Below are the code and all the weights of a small trained network. Each question names an input and a class and asks about switching units off, where a switched-off unit gives its printed mean instead of its output.

import numpy as np


def w(rows, s, z=0):
    codes = np.array(rows[::2]) - 128.0
    scale = np.full(codes.shape[1], s)
    scale[-1] = z or s
    return codes * scale


def f(y):
    return y / 2 * (1 + np.tanh(0.7978845608 * (y + 0.044715 * y**3)))


def log_softmax(a):
    a = a - a.max(-1, keepdims=True)
    return a - np.log(np.exp(a).sum(-1, keepdims=True))


def net(x, mask):
    res = np.array(x, float).reshape(1, 2) / 4 @ E
    y = f(res @ A[0][:, :-1].T + A[0][:, -1])
    res = res + np.where(mask, y, B[0][:, -1]) @ B[0][:, :-1]
    return log_softmax(res[-1] @ U[:, :-1].T + U[:, -1])


A, B = {}, {}
E = w([
[252,14,45,46,219,127],'x0',
[199,129,36,178,1,236],'x1',
],0.0087)
A[0] = w([
[46,202,214,137,104,135,255],'N0',
[75,161,206,115,253,73,199],'N1',
[114,226,187,119,105,105,226],'N2',
[107,140,102,152,65,127,98],'N3',
[167,155,62,137,28,201,205],'N4',
[136,114,77,152,132,124,140],'N5',
[96,135,97,158,108,135,95],'N6',
[186,104,64,126,140,184,228],'N7',
],0.013,0.0054)
B[0] = w([
[27,128,165,148,120,175,250],'N0',
[158,109,97,125,251,114,234],'N1',
[84,126,158,128,140,194,210],'N2',
[178,172,150,135,120,133,162],'N3',
[149,171,95,89,91,174,225],'N4',
[138,115,129,128,100,116,145],'N5',
[152,172,160,147,107,95,144],'N6',
[131,114,77,68,92,137,202],'N7',
],0.026,0.019)
U = w([
[54,175,185,152,84,209,115],'0',
[146,112,57,57,6,144,213],'1',
[6,63,227,229,200,150,212],'2',
[179,214,159,255,139,113,15],'3',
[181,113,88,140,222,101,201],'4',
[120,147,160,164,117,134,3],'5',
],0.008,0.0034)

Each question gives the input, the list of numbers given to net, and the class t.
The units are the neurons (one row each of A and B). Each row of codes is followed by its name. A weight is (code - 128) times the scale printed after its matrix; where a second scale follows, it is the last column's (A, B and U).
mask holds one flag per neuron, in row order. A switched-off neuron (its flag False) gives its mean, the last column of its row in B, instead of its output. The means were averaged over made-up inputs and are rounded, as every weight is.
A unit's drop is (log p(t) with every unit on - log p(t) with that unit switched off) / (log p(t) with every unit on - log p(t) with every unit switched off).
k most important neurons: the k neurons with the biggest drops, biggest first
drop of u: that unit's drop, to one decimal
input [-3,0], class 2: most important neuron -> N4
input [1,-7], class 4: 2 most important neurons -> N1, N0
input [3,-1], class 4: 2 most important neurons -> N0, N4
input [-4,0], class 2: 3 most important neurons -> N4, N7, N0
input [-8,0], class 2: 3 most important neurons -> N0, N4, N7
input [1,-3], class 4: 3 most important neurons -> N0, N2, N1
input [7,-1], class 1: 2 most important neurons -> N1, N7
input [-5,-5], class 2: drop of N6 -> 0.0
input [3,-5], class 4: drop of N0 -> 0.2
input [8,0], class 1: drop of N1 -> 0.2
